-6.87,+6.16,-1.06,+3.13
+1.88,-4.23,-5.84,-4.34
+0.99,-1.48,-5.12,-0.22
->
-6.87,+6.16
+1.88,-4.23
+0.99,-1.48

+0.80,-6.61,-1.93
+0.97,-6.75,-2.13
+5.28,+7.44,-3.54
->
+0.80,-6.61
+0.97,-6.75
+5.28,+7.44

+0.53,+0.19,+0.41
+2.03,+1.26,+0.80
+0.16,+0.82,-0.87
-6.46,-1.02,-1.02
-4.33,+1.63,-4.44
->
+0.53,+0.19
+2.03,+1.26
+0.16,+0.82

+0.49,-7.36,-2.14,+4.09
+0.45,-7.67,-2.26,+4.23
+0.58,-3.18,-0.88,+1.83
->
+0.49,-7.36
+0.45,-7.67
+0.58,-3.18

+2.92,-5.94,-5.02,-0.79
-5.08,+5.15,+5.84,+1.23
-3.52,-1.96,+1.21,+0.16
-1.52,+4.96,+0.36,-1.76
->
+2.92,-5.94
-5.08,+5.15
-3.52,-1.96

+0.63,-0.10,-1.19,-3.99,+0.71
-0.36,-2.34,+0.03,-3.10,+0.29
-1.52,+8.35,+0.70,+1.10,-1.87
->
+0.63,-0.10
-0.36,-2.34
-1.52,+8.35

-6.61,-4.11,-0.60,-0.51
-3.95,-2.48,+1.64,+1.01
-2.40,+0.51,-3.88,+2.37
+7.64,+1.72,-0.12,+0.22
->
-6.61,-4.11
-3.95,-2.48
-2.40,+0.51
---
-1.28,-0.78,+2.26,+1.98,+0.94,+0.08
-1.17,+4.67,-1.20,-1.40,+5.13,+1.11
+0.02,+2.55,-0.82,-2.52,+0.20,-2.52
-1.41,+1.92,-2.22,+1.66,+0.84,-0.56
-0.43,+3.78,-0.99,-1.90,+0.40,-0.74
+0.29,+3.01,-1.76,-3.66,+6.66,+0.76
-1.56,-0.30,-0.84,-2.22,+4.40,+1.69
-2.04,+0.15,-1.17,-1.14,+0.09,-1.70
+0.74,+0.29,+1.32,+1.29,-0.01,+1.60
+7.01,-0.59,-0.04,+4.08,+4.18,+0.37
-0.06,-2.34,-2.49,-4.00,+3.05,-1.58
->
+7.01,-0.59,-0.04,+4.08,+4.18,+0.37
+0.74,+0.29,+1.32,+1.29,-0.01,+1.60
+0.29,+3.01,-1.76,-3.66,+6.66,+0.76
+0.02,+2.55,-0.82,-2.52,+0.20,-2.52
-0.06,-2.34,-2.49,-4.00,+3.05,-1.58
-0.43,+3.78,-0.99,-1.90,+0.40,-0.74
-1.17,+4.67,-1.20,-1.40,+5.13,+1.11
-1.28,-0.78,+2.26,+1.98,+0.94,+0.08
-1.41,+1.92,-2.22,+1.66,+0.84,-0.56
-1.56,-0.30,-0.84,-2.22,+4.40,+1.69
-2.04,+0.15,-1.17,-1.14,+0.09,-1.70

-3.24,+7.63,-6.24,-1.76,-1.94,+3.18,-0.58,+2.97,-2.69,-2.10
+0.48,+5.46,-5.71,-1.91,-1.84,+2.67,-1.05,+1.33,-0.99,-0.26
-3.27,+8.29,-6.13,+0.46,-1.59,+0.74,-0.96,+1.41,-3.30,+2.06
-2.63,+8.16,-6.15,-1.97,-2.86,+3.24,+0.61,+2.13,-2.17,-2.19
->
+0.48,+5.46,-5.71,-1.91,-1.84,+2.67,-1.05,+1.33,-0.99,-0.26
-2.63,+8.16,-6.15,-1.97,-2.86,+3.24,+0.61,+2.13,-2.17,-2.19
-3.24,+7.63,-6.24,-1.76,-1.94,+3.18,-0.58,+2.97,-2.69,-2.10
-3.27,+8.29,-6.13,+0.46,-1.59,+0.74,-0.96,+1.41,-3.30,+2.06

-1.77,-2.38,+4.69,+2.81,+1.50,+2.07,+3.59
+1.99,-0.88,-2.59,+1.53,-1.19,+2.07,-0.36
+7.23,+1.40,-1.64,+0.58,+0.52,-0.98,+1.85
-0.36,+0.60,+1.04,+0.44,+0.91,-1.70,-1.10
->
+7.23,+1.40,-1.64,+0.58,+0.52,-0.98,+1.85
+1.99,-0.88,-2.59,+1.53,-1.19,+2.07,-0.36
-0.36,+0.60,+1.04,+0.44,+0.91,-1.70,-1.10
-1.77,-2.38,+4.69,+2.81,+1.50,+2.07,+3.59

-0.44,-0.81,-0.29,-2.36,+1.15
+0.17,-0.23,-2.09,-0.47,-2.71
-0.58,-0.78,-0.07,-2.79,+0.63
-1.06,-1.09,-1.05,-4.23,-1.46
+0.90,+0.47,+0.38,+1.75,-0.22
+0.63,+2.02,+3.50,+0.93,-7.20
+0.26,-0.82,-2.55,-0.22,+1.32
+0.81,+0.08,-2.29,+1.46,-1.74
+0.29,+0.13,+1.84,-0.13,+1.47
+0.71,+0.10,-0.88,+1.16,-0.24
+0.24,+0.01,+0.75,-0.26,+1.10
->
+0.90,+0.47,+0.38,+1.75,-0.22
+0.81,+0.08,-2.29,+1.46,-1.74
+0.71,+0.10,-0.88,+1.16,-0.24
+0.63,+2.02,+3.50,+0.93,-7.20
+0.29,+0.13,+1.84,-0.13,+1.47
+0.26,-0.82,-2.55,-0.22,+1.32
+0.24,+0.01,+0.75,-0.26,+1.10
+0.17,-0.23,-2.09,-0.47,-2.71
-0.44,-0.81,-0.29,-2.36,+1.15
-0.58,-0.78,-0.07,-2.79,+0.63
-1.06,-1.09,-1.05,-4.23,-1.46

+1.64,+0.21
-1.48,-0.37
+0.43,+0.11
-0.30,-0.07
+1.24,+0.34
+0.97,+0.18
-8.29,-0.50
-0.97,-0.12
+0.28,+0.02
-0.96,-0.24
+0.24,+0.02
->
+1.64,+0.21
+1.24,+0.34
+0.97,+0.18
+0.43,+0.11
+0.28,+0.02
+0.24,+0.02
-0.30,-0.07
-0.96,-0.24
-0.97,-0.12
-1.48,-0.37
-8.29,-0.50

+0.33,+1.68,-0.49,+1.86,+2.86,-0.87,+1.77,+0.41
+0.42,+1.91,-0.81,+2.95,+4.88,-0.63,+0.90,+1.34
-2.28,-7.15,+0.29,-6.05,-3.60,+6.04,-2.81,-5.88
+3.05,+4.99,-1.59,+5.08,+4.59,-4.28,+1.25,+5.23
-1.98,+1.88,+3.13,+1.12,-3.40,-1.66,-3.36,+3.75
+0.77,+1.74,-0.39,+1.39,+1.23,-1.46,+1.50,+0.87
->
+3.05,+4.99,-1.59,+5.08,+4.59,-4.28,+1.25,+5.23
+0.77,+1.74,-0.39,+1.39,+1.23,-1.46,+1.50,+0.87
+0.42,+1.91,-0.81,+2.95,+4.88,-0.63,+0.90,+1.34
+0.33,+1.68,-0.49,+1.86,+2.86,-0.87,+1.77,+0.41
-1.98,+1.88,+3.13,+1.12,-3.40,-1.66,-3.36,+3.75
-2.28,-7.15,+0.29,-6.05,-3.60,+6.04,-2.81,-5.88
